Below are the code and all the weights of a small trained network. Each question names an input and a class and asks about switching units off, where a switched-off unit gives its printed mean instead of its output.

import numpy as np


def w(rows, s, z=0):
    codes = np.array(rows[::2]) - 128.0
    scale = np.full(codes.shape[1], s)
    scale[-1] = z or s
    return codes * scale


def norm(h):
    return h / np.sqrt((h * h).mean(-1, keepdims=True) + 1e-5)


def f(y):
    return np.maximum(y, 0)


def log_softmax(a):
    a = a - a.max(-1, keepdims=True)
    return a - np.log(np.exp(a).sum(-1, keepdims=True))


def net(x, mask):
    res = np.array(x, float).reshape(1, 8) / 4 @ E
    u = 0
    for l in range(3):
        y = f(norm(res) @ A[l][:, :-1].T + A[l][:, -1])
        res = res + np.where(mask[u : u + 7], y, B[l][:, -1]) @ B[l][:, :-1]
        u += 7
    return log_softmax(norm(res)[-1] @ U[:, :-1].T + U[:, -1])


A, B = {}, {}
E = w([
[127,115,178,140,140,210],'x0',
[128,129,128,129,128,128],'x1',
[219,179,3,150,210,198],'x2',
[126,129,128,125,129,128],'x3',
[134,124,130,128,127,129],'x4',
[42,2,69,133,171,159],'x5',
[114,149,53,124,3,180],'x6',
[132,122,130,132,126,129],'x7',
],0.008)
A[0] = w([
[125,229,156,74,92,153,15],'L0N0',
[116,176,200,139,132,221,53],'L0N1',
[148,120,87,91,47,169,89],'L0N2',
[139,80,78,93,119,80,142],'L0N3',
[80,122,147,149,53,120,65],'L0N4',
[86,99,150,150,132,217,161],'L0N5',
[126,164,75,181,108,4,3],'L0N6',
],0.012,0.0042)
B[0] = w([
[163,30,90,193,91,87,225],'L0N0',
[196,63,133,16,82,171,214],'L0N1',
[77,158,116,191,77,198,253],'L0N2',
[105,47,75,55,112,131,225],'L0N3',
[78,187,130,138,123,153,227],'L0N4',
[122,34,64,81,107,93,254],'L0N5',
[196,64,123,8,73,174,225],'L0N6',
],0.013,0.0042)
A[1] = w([
[185,87,210,72,248,61,120],'L1N0',
[149,177,100,167,167,74,13],'L1N1',
[57,93,209,120,50,108,117],'L1N2',
[201,126,27,149,184,225,125],'L1N3',
[74,63,129,112,217,102,123],'L1N4',
[85,172,119,126,146,47,2],'L1N5',
[245,165,212,171,89,116,106],'L1N6',
],0.013,0.02)
B[1] = w([
[101,165,140,152,17,208,228],'L1N0',
[159,117,66,25,103,156,128],'L1N1',
[170,174,179,137,204,58,214],'L1N2',
[132,190,203,121,167,73,254],'L1N3',
[103,104,79,129,105,125,203],'L1N4',
[233,2,168,178,136,86,128],'L1N5',
[116,48,10,149,127,46,185],'L1N6',
],0.016,0.0098)
A[2] = w([
[91,165,115,192,69,165,102],'L2N0',
[162,112,130,33,105,159,125],'L2N1',
[141,83,203,94,134,114,126],'L2N2',
[85,110,184,152,91,102,140],'L2N3',
[109,164,113,116,11,131,109],'L2N4',
[176,81,87,196,81,76,86],'L2N5',
[214,53,136,161,197,250,5],'L2N6',
],0.014,0.021)
B[2] = w([
[72,157,207,155,95,183,181],'L2N0',
[182,112,130,97,166,181,198],'L2N1',
[155,144,138,100,160,145,173],'L2N2',
[161,164,125,132,136,145,208],'L2N3',
[137,114,141,146,134,178,255],'L2N4',
[85,102,78,147,144,124,187],'L2N5',
[175,101,169,166,5,185,128],'L2N6',
],0.021,0.0089)
U = w([
[76,182,189,205,65,217,91],'0',
[107,50,61,161,117,60,253],'1',
[137,254,225,126,222,62,106],'2',
[214,84,156,32,102,157,53],'3',
],0.023,0.0065)

Each question gives the input, the list of numbers given to net, and the class t.
The units are the neurons (one row each of A and B). Each row of codes is followed by its name. A weight is (code - 128) times the scale printed after its matrix; where a second scale follows, it is the last column's (A, B and U).
mask holds one flag per neuron, layer by layer. A switched-off neuron (its flag False) gives its mean, the last column of its row in B, instead of its output. The means were averaged over made-up inputs and are rounded, as every weight is.
A unit's drop is (log p(t) with every unit on - log p(t) with that unit switched off) / (log p(t) with every unit on - log p(t) with every unit switched off).
The circuit of an input: a set's keep is (log p(t) with only the set's units on - log p(t) with every unit switched off) / (log p(t) with every unit on - log p(t) with every unit switched off). Starting from the 12 units with the biggest drops (on a tie, the unit counted first), units are removed one at a time, each time the one whose removal leaves the highest keep (on an exact tie, the one counted first), for as long as the keep stays at least 0.8.
units of the circuit, in order: the units of the circuit, biggest drop first
top k neurons: the k neurons with the biggest drops, biggest first
k most important neurons of layer l: the k neurons of layer l with the biggest drops, biggest first
drop when u is switched off: that unit's drop, to one decimal
input [-8,-4,3,-5,0,-7,-3,-1], class 3: units of the circuit, in order => [L0N6]
input [4,-4,4,3,1,1,-5,1], class 0: units of the circuit, in order => [L1N0, L0N2]
input [4,-5,4,-7,6,4,2,2], class 1: 3 most important neurons of layer 0 => [L0N5, L0N6, L0N1]
input [7,-5,7,5,-4,0,3,3], class 2: top 2 neurons => [L1N3, L0N6]
input [3,-2,4,-1,-6,-4,-4,4], class 0: top 3 neurons => [L1N0, L0N2, L1N2]
input [-8,1,0,3,4,2,6,-2], class 3: top 2 neurons => [L0N6, L0N3]
input [4,-2,-7,0,-3,-1,6,-2], class 2: top 3 neurons => [L1N2, L1N0, L1N4]
input [-7,-7,6,0,5,-7,2,-3], class 1: top 2 neurons => [L1N6, L0N0]
input [-5,0,5,-7,-2,4,-4,-8], class 2: 4 most important neurons of layer 0 => [L0N5, L0N1, L0N0, L0N6]
input [-3,1,-8,8,-5,-8,5,-8], class 1: units of the circuit, in order => [L0N0, L1N0]
input [8,1,6,-5,8,1,1,4], class 3: top 2 neurons => [L0N1, L0N5]
input [4,-7,2,0,8,4,0,7], class 1: top 4 neurons => [L0N5, L0N6, L1N4, L1N0]
input [-7,8,-7,-8,1,6,6,8], class 2: top 2 neurons => [L1N2, L1N0]
input [-8,-5,-4,7,3,5,-5,4], class 3: top 3 neurons => [L0N3, L1N6, L0N6]
input [3,-6,-3,6,-8,-8,-6,-6], class 1: units of the circuit, in order => [L1N6]
input [-5,6,-3,2,3,5,-5,-2], class 0: 2 most important neurons of layer 1 => [L1N0, L1N6]
input [-8,-7,-5,-7,6,1,3,3], class 3: top 2 neurons => [L0N6, L1N3]
input [-4,-4,6,2,5,-5,0,8], class 2: top 2 neurons => [L1N3, L1N4]
input [5,-3,-2,7,1,1,-4,-7], class 3: top 2 neurons => [L0N1, L0N5]
input [-1,6,0,-7,-8,-4,-6,8], class 0: units of the circuit, in order => [L1N0]
input [-6,-1,-8,-3,-4,-6,0,4], class 2: top 2 neurons => [L1N2, L0N4]
input [-2,-2,4,3,-4,1,-4,-1], class 0: top 3 neurons => [L0N2, L1N0, L1N2]
input [7,5,-8,-1,2,-8,-4,-8], class 1: 2 most important neurons of layer 1 => [L1N6, L1N3]
input [2,-4,-6,5,-1,-6,-6,-8], class 0: 2 most important neurons of layer 1 => [L1N0, L1N3]
input [6,-8,-5,-2,6,-4,0,8], class 3: top 2 neurons => [L0N1, L1N3]
input [3,-6,1,1,-3,6,-4,7], class 1: 3 most important neurons of layer 0 => [L0N5, L0N6, L0N1]
input [6,1,-3,-8,-4,-1,0,-8], class 3: units of the circuit, in order => [L0N1]
input [4,7,-2,-3,4,6,5,-5], class 1: 2 most important neurons of layer 1 => [L1N0, L1N2]
input [-3,3,3,4,3,7,-8,-2], class 0: drop when L1N0 is switched off => 2.2
